Each row is followed by its class.
[  47 -440   20  -73  -25  341 -275  353   98 -287  -48   70 -332   73
   47   72 -294   57  290 -146  299 -108  240  -12   29    7  368  -41
  402   57 -355   77  155 -500  -32  192 -205    0 -220] : levo
[   0 -564  211 -194    4   83 -252 -203   43  148 -155  336 -151  208
  -87  135 -175  172  109 -167  172  -45  114 -142   85  217  128   78
   41  402  -58 -204  320 -234  305  138 -358 -105   53] : veru
[ -99 -431  312 -258  -24 -153 -115 -207  -73  120   13   77   60  103
  -92  134   67  -37  -35 -288   29  140   38   49  -40  102 -311   98
  -33  468    3 -285  216 -260   98  114 -231 -304   24] : kuli
[ 117 -291  284 -278 -132 -211  104 -348 -119  228  -85  146  116  -29
 -107   67  189 -116  -55 -233  -89   32  -57   96    0 -103 -296  332
 -236  294  178 -307  113 -219  -27  101  -71  -97  112] : kuli
[  25 -490  150 -397    5 -124   24 -116   44  138 -103  182 -124  377
   13  141 -297   46 -122 -280  216  286  268  -44   71  225 -197    3
 -339  320  347 -247  356  -35  232  205 -297 -314  192] : veru
[ 124 -599   70 -228  -63  139 -301  274  -65 -291  148   26 -132  255
  145  226 -389   55  305   53  231   75  364   42   88  -73  110 -222
   93  221   -5 -118  270 -527   64  191 -198  161 -233] : tavi
[ 153 -491 -326  186  164   11  -93  232  106 -369  131  208 -151   31
 -197  147    9  149  153 -301  213  -21   41   58 -267  118 -170   66
 -297   40 -105 -173  232 -290  171  428 -110 -179  178] : difi
[  39 -508  -10 -429 -146  321  -24  337  -33  -87  -59  -51 -170  309
  127  316 -234    1  328   21  269   43  262 -128   45  -91  348 -234
  358  164   76  -76  362 -359   34   61 -187   55 -311] : tiz
[-163  -52   90 -260   79   77   23 -504 -197  296  104  169  -33  119
  -82   98  245   75 -123 -282 -350  106  -67 -136   77  127 -302  258
  -83  288  267 -317  277  197   58   36 -230 -223   14] : levo
[-121 -150  197 -389  -34  514 -208 -122 -177  126  -10  131 -213  332
  109  -22 -348  200    5  216 -199   17  379 -285  307   25  226    1
  345  182  315  -93  344  127   37 -202 -483   86 -196] : tiz
[  86 -147  154 -186 -127   22 -130  -98  -43  146 -349  241  -11  257
 -246  118  109  110 -317 -343  -92  194  -18   89   70  139 -235  -26
 -266  100  -86 -151  415   40  281  141 -236  -91 -108] : kapir
[ 180 -591  183 -195 -104   50   43  -15   22  102 -185  301  -48   94
  -71   67  -37  143  120 -126  158  -90  138  -70 -124   90 -233  186
  -33  184   67 -145  169 -249  308  306 -281  -35  -28] : det
[ 173 -145  264 -165  -69  -10  220 -404 -152  318 -313  161 -193  -37
  -90  -60   70    4 -194 -118 -134    4   52  -56   26   88 -430  252
  -79  -36  286 -176  442  -22  278  256 -321 -138  -81] : pove
[  69 -433  -43 -462  -96  326 -188  319  -29  -80  -97   15 -165  307
  184  256 -288  157  256  -81  274   90  283 -163  -57  -29  333 -103
  413  103 -146    4  177 -369  -38  138 -247   -1 -246] : det
[ 143 -674  -53   40   79  -53 -239   99   32 -256   25  251  -77  228
 -152  326 -190  144   98 -250  296   23  179   55  -18  159   56  -69
 -257  306 -322 -213  353 -345  209  277 -282  -79  119] : tavi
[ -32 -352   63 -181  -36  470 -232  213  -33  -80 -122  174 -210  267
   34  116 -452  231  153  110  114 -106  230 -247  191   29  353 -169
  356   95 -171   32  233 -262  -13  -11 -467   -5 -127] : tavi
[ -69 -261  137 -368 -127  398 -113   73   20  -47  -53 -143 -356  230
  107   59 -232   26   97 -229  -28   54  246 -113   62  -23  328  -80
  318   -2  -90  125  437 -185  -13    8 -268 -103 -308] : pove
[  72 -330   75 -409 -140  506  -25  220 -126  -63 -273  117 -151  277
   29  141 -429  177  158  312  107   29  487 -314  293  -95  433 -163
  371   58  197  -45  353  -70  -14 -148 -574  207 -127] : tavi
[ -15 -512  -74 -466 -123  576 -248  300  -46 -237 -149   22 -210  312
   94  186 -331  235  270   57  148   70  269 -140   95    3  385 -118
  469   95 -144  -18  301 -344   21  -39 -419  127 -337] : levo
[ 125 -637  125 -244  -58 -301 -239  -25 -135  -22   -2  118  117  275
 -126  212  -45   42   36 -227  205  202   50  153 -124   85 -263   68
 -231  553  -40 -399  286 -386  328  213 -192  -36  102] : tiz
[ -51 -266  202 -161  -22  417  -46  -62  -50   28 -200  170 -255  -64
  122  -69 -342   42  238  233  187 -266  260 -418  203   68  176   68
  623  239   15   16   52 -162  -31  -83 -494   78  -52] : det
[  91 -620 -170 -117  -53  408 -342  332   70 -228 -108   49 -192  277
   63  166 -307  245  433  -87  265  -40  299  -35   84   14  403 -147
  434  182 -264  -39  173 -484 -127  -67 -260  -15 -123] : difi
[  25 -431 -326 -193  -48  561 -249  242   31 -270   -4   11 -149  112
  162  266 -144  284  465   83    9 -103  161 -181  -50   -4  180 -239
  659  137 -350  -77  190 -386 -184   10 -310   76 -246] : tiz
[  33 -592 -145  -93   35  516 -319  421    5 -379 -203  -28 -164  212
   17  194 -250  257  406  -47  188  -10  290  -29  -88   39  470 -404
  604  -84 -604   48  246 -594 -152  179 -249   31 -465] : pove
[   3 -405 -251  -34   10  154 -102  -91    2  -31 -187  268  -64  215
 -204  282   72  243  135 -256   57   27   57  -99 -118  191  -26   19
  168  204 -426 -217  307 -126   18  208 -271 -182  165] : pove
[ 130 -273   66  -87  125  178 -136 -373  -59  114 -228  217 -218 -106
 -112  -16  100  181  272 -272  142  -45 -122  -39 -103  213  -97  229
   86  191 -262 -103  133 -207  269  260 -142 -242  -40] : levo
[  57 -592 -117 -216  -91  377 -214  354   89 -116  -76   41 -276  308
   14  112 -300  241  378  -52  156   10  352 -121   73   80  373  -63
  520  145 -281    0  121 -353  -76   33 -276  -42 -111] : kuli
[   1 -333   -5 -262  -20   93   85 -158   -4   13 -265  223  -24   61
   -3  201  -77   59   -7   18  141  101  165 -234 -123  149 -236  -17
  157  184   -5 -178  241  -41   43  244 -359  -63   81] : veru
[ 117 -723   38  -92  -34   -6 -134  102   70 -115 -111  320    9  315
 -108  275 -122  180   52 -179  231   80  265  -28  -85   97  -77 -111
 -159  141  -78 -200  250 -332  132  408 -217   40   90] : kapir
[ 199 -340   57  -15  -79  128  -43 -139   40   15 -355  388  -93  -87
 -171   11  -81  159   72   25   91 -144  104 -162  -35  128 -418  190
   16  165  -58 -137  213 -122  301  246 -415   -2  121] : veru
[  81 -296  122 -104   10  -67 -134  -21   28 -139 -127  225  -85  221
  -24  169 -176   -4 -295 -160  268  164  298 -251  -23  171 -367    2
 -397  253  184 -160  428   -9  228  332 -350 -192  292] : tavi
[ -45 -532  335  -56  -68 -340 -184 -140  -20  109  -38   91   46  107
   24   37  112  -32  -25 -327  215   16  -80    8 -197  119 -471  205
  -82  335 -226  -30   51 -489  270  256  -97 -226  -65] : veru
[ 223 -162   -6 -110  -16   82   45  -90 -109  -74 -203   48  -82   97
 -140   63   42   19  107 -274   44   75   99   94  -78   30  -28   70
  -87   43   -8 -115  358  -83   85  113 -250 -182   17] : veru
[ -82 -737  208 -407  -73  160 -269  163  -17  -73  137   26 -224  289
  110  158 -256   20  305  -94  291   14  155 -168  105  -23  290  -23
   75  479 -161   22  183 -544   95  129  -76  -58 -169] : kuli
[ 188 -677 -162 -245 -114  156 -113  136   67 -302 -203  278  -23  248
 -181  274 -159  244   79 -152  231  176  279  142  -80  132 -256   65
 -189  249 -235 -261  300 -253  194  225 -316  -14   95] : levo
[ 116 -255   43 -163   26  -55 -138  -14  -51  -17  -31  152  -22  121
 -158   55  -31   63   14 -232   79   58  -31  210  -71   48  118   97
 -205  228  -49 -108  254 -145  134  173  -97 -233   59] : kapir
[-106 -614  -81 -494 -158  241 -159  325  -41 -237   41 -120  -72  414
  112  340 -213   43  281   -3  169  181  311  -34  105  -63  357 -187
  309  183  -92 -116  447 -384  -29  -39 -264   45 -348] : levo
[-131 -484 -124 -224   50  394 -190  197  -74 -236  111   37  -13  213
   -5  243 -171  192  309  126   33   51  258 -372   19   37  254 -128
  438  315 -245 -134   69 -203 -203 -103 -330   44 -246] : tavi
[ 140 -591 -332   54   56  184 -200  205   54 -428  -34  201  -48  109
 -151  380   -1  194  414 -217  277   -6   86   89 -335  142   15 -189
  219  137 -574 -103  268 -438   43  365 -224 -134  -79] : tavi
[  66 -425   24   60   55  252 -178 -246  -98  173 -294  418  -53   90
   -2  158 -120  323  139   70   68 -207  162 -441  155  204 -108  100
  310  241   38 -146  194  -18  215   92 -581  130   26] : kapir
[  86 -646    4 -145  119  154 -279  -57  -29  -49  -31  308  -54  172
  -61  305 -115  309  226 -277  274  -16  132  -48   23  211   37   67
  -18  467 -199 -294  212 -304  194  148 -392 -210   63] : det
[ 197 -763 -236   45   55  151 -284   78   17 -184  -66  207  -27   69
 -144  422   43  284  343 -247  162  -77  207  -52 -165  164 -244  -14
  259  237 -294 -308  184 -573   23  412 -283  -98   -6] : pove
[ 161 -875   26  -62 -137  -69 -165  -87  124  -89 -242  216   56  113
 -175  244   67  203   73 -205  254   57   78  109 -239  170 -444  189
   33  332 -364 -337   61 -517  132  197 -141  -57  138] : pove
[ -15 -187  279 -330  -83   77 -171 -475 -131  272  -14  272  -30  176
 -128   42  142  155 -146 -360 -192  163  -71  125   15   97 -352  380
 -200  402   29 -219  133    9   87   51 -180 -306  108] : kuli
[ 177 -466  -74 -171  -21 -115 -162  179  -71   76  -33  179   18  545
 -141  294   73  159  -33 -557  133  276  152  112 -146  130 -123  146
 -197  154  108 -381  202 -180  179  182  -53 -193  -11] : tavi
[ 165 -687    4   59   94   20 -136   -8  -42   30   66  429 -171  316
 -161  300 -160  223    5 -175  210  -71  184  -94  107  182 -123  116
 -278  216  274 -365  283 -220  368  343 -325   56  203] : tiz
[ 171 -584 -171 -165   37  113 -281  148    1 -201  -91  271  -86  335
 -178  252 -141  280   39 -310  141  127  148  140 -105  178 -167  -38
 -241  233  -93 -175  402 -315  283  283 -244 -209  -56] : kapir
[  -4 -498  -62 -235  -66  -93   81 -177  -75  154  -26  209  -52  342
 -164  323  -39  112 -126  -93   61  200  224 -158   60  190 -478  110
  -77  468  238 -335  384  -11  111  102 -416 -305  315] : tiz
[-112 -404  -58 -350 -165  516 -183  173   27  -50 -216   77 -250  175
  158  246 -252  209  254  191  101  -60  257 -447   98  -28  188 -176
  586   43 -261  246  339 -212   19  106 -445   69 -250] : kuli
[  14 -298 -162 -194   -8  233 -127  189 -114  128 -180  136 -269  327
   70  129 -446  190  262   68  322  -17  234 -347  186   84  347  -37
  639  218 -214  158    9 -243 -182  -37 -420 -181   64] : kapir
[ 372 -543   20  -36 -106  -66  -45 -117  -54 -162  -98  214  -76   60
 -146   14   77   69   28 -308  -19   70  178  444 -126   -9 -174  289
 -313   94   99 -246  340 -295  149  282 -119  127  -11] : difi
[-190 -342  -68 -328  -34  461  -49  -43  -17   17   -3   35 -278  201
  138  187 -279  167  167  136  -37   22  262 -507  161  102  140  -44
  491  214  -70  -32  243  -11  -35  -24 -397  113 -166] : levo
[ -42 -665 -105 -251  -85 -134 -341  395   39 -113   84  -11  -90  579
   82  279 -335    7  244 -110  352  286  285  -36  -63  177  263 -415
  390  327 -333  108  190 -437  -45  194 -143 -142 -224] : tavi
[ -82 -334  -51 -126  -27  384 -228  143   -8 -175 -146   -9 -267  264
  157  100 -296  173  184    1   65   33  287 -331   12  140 -103 -264
  511  -37 -262  119  377 -253   68   68 -472  -90 -360] : tavi
[  80 -899  169 -268 -136 -151  -28  -47   71    9  -60  195  -53  199
 -140  131   69  124   11 -299  114  127  125   14  -58  168 -554  250
 -202  360  115 -360  329 -435  363  219 -363 -183   -6] : levo
[  67 -374   31 -102   35  -57 -157 -108  -83  -14   48  250  -49  207
 -219   98   50   77  -15 -338   78   19  -71  112   -8  140  -85  261
 -339  406  -31 -279  215 -166  221  114 -138 -228  236] : kuli
[ -56 -294   46 -284 -109  268 -232  156  -39    7   15  -30  -48  233
   29   93 -224  186  133  157   -5   79  129  -26   65 -111  385 -111
  472  257 -288   48   19 -244 -304 -220 -162  -65  -85] : kapir
[-137 -407  -68 -311 -151  442 -138  109   91 -212  -92  134 -120  184
  147  297 -209  116  167   58   89   -3  282 -406   51  -78   74 -195
  312  208 -243   62  254 -263 -265  107 -331   35  -37] : veru
[  89 -217 -195  113  113  241 -221 -110  -56 -200 -125  338 -119  125
 -139  178  -90  172   44  -83  149  -39   88  -51 -132  279 -148  -26
  112  182 -166  -53  288  -26  145  303 -354 -122  125] : levo
[  -3 -425   27  -75   22  -38  -81 -227    1 -107  -54  249   16    2
  -45  160   -4   39    0 -213  137    5  -62 -166 -189  122 -382  163
 -184  565 -276 -217  159 -225   63  186 -154 -174  168] : tavi
[ 116 -622 -112 -236  -25  586 -290  296    4 -431   48   10 -274   87
  221  271 -251  193  620  -63  190 -112  236   19  -86 -109  394 -215
  457  -32 -164   25  307 -664    9  242 -215  185 -507] : kuli
[  47 -584   34 -337 -148  111   81 -103   31   43 -373  143 -121  307
  -61  142 -118  140  -86 -194   63  206  340 -203  110  180  -74  119
  -28  238   20 -166  409  -54   26  150 -426 -117  123] : kuli
[ -87 -260  -14 -261  -76  431 -112  172   -6  -77  -89  -84 -301  101
  122  -70 -122   69  316  -87   38  -70   86 -186   32    8  322  -58
  665   86 -338  206   72 -366 -270  -43 -259 -219 -204] : kuli
[  21 -614   78 -146   50   37 -218 -168  -14  -16  100  231 -117  286
 -155  234 -200  191   69 -370  106   42  111  -53  -41  159 -200  198
 -451  547   37 -238  406 -200  332  358 -206 -285  193] : tiz
[   5   55  155 -118   34   28 -113 -177   12  249 -115  199 -130  121
 -113  -75   46    7 -241 -343  -28  -16  -73    1   51  197  -95  102
  -83  177   98  -82  213  111  113  -19 -215 -459  170] : pove
[ 103 -281   41  -92   77  191  -63 -143 -109  121 -106  271  -47  -93
 -113  -62   56  250  128  -81  -51 -110   73 -112   26   53 -247  284
  113  131  108 -246   48 -119   93   13 -434 -142   77] : difi
[-314  255  -40 -304   23  696  -84   33  -53   44 -282   39 -335   92
  273   58 -325   61  105  228   22 -132  184 -594  273   60  428 -329
  792  -89 -136  296  398  195 -122 -193 -573 -129 -261] : kuli
[  96 -519   79 -118   64  -33 -164 -238   40  -61   25  292  -87  149
 -245   53  -33  144  -29 -236   97  104   87   77   44  196 -250  253
 -489  316   35 -249  161 -144  145  241 -146 -318  342] : kuli
[ 121 -734  169 -433 -172  -62    8  -43 -123   75  128  173  155  246
  -70  322   67  157   76 -118  -45  162  174   28 -122 -133 -236  253
 -288  416  182 -338  275 -225  223  195 -196  112 -155] : tiz
[-117 -300  -71 -281  -84  419 -174  342  174 -236 -187   93 -310  187
   70   67 -397   25   82  -78  241  -45  243 -196  131  115  321 -301
  385  104 -369  201  257 -250 -109    7 -371 -157 -141] : pove
[-105 -610  -56 -251  -92  370 -186  217  -13 -352  -37  -21  -89  296
  225  209 -355  120  313  136  242  -16  356 -289  -37    8   59 -142
  365  115 -218   49  319 -390   -4  133 -374   91 -234] : levo
[ 185 -707 -115 -227   28  187  -71   63  -76 -197 -162  170  -65  247
 -146  308 -103  241   78 -270  141  165  288   28  -19  140 -250  142
 -156  162  463 -504  422 -258  285  233 -437  -12   -2] : tiz
[ -18 -744  -36 -147 -156  192 -330  281  107 -181  -68  -20 -124  347
   -9  235 -144  139  299 -117  199   61  143   48   21   71  265 -200
  411  204 -402   43  176 -570 -109   69 -160  -73 -216] : veru
[-145 -353  192 -208  -72  210 -285  143   50   68 -382  111 -183  167
  194  118 -337  -31  138  -77  482  -70   85 -344  143   44  268 -172
  578  273 -195  135  142 -420  -14  -46 -331 -112 -139] : levo
[  96 -456 -179 -312  -49  -55 -117  122   95  -92 -205  167  -27  329
  -66  215  -74  118   12 -389  237  251  109   85 -195  286  -56  -67
   11  187 -303 -178  226 -159  137  242 -232 -192   -4] : det
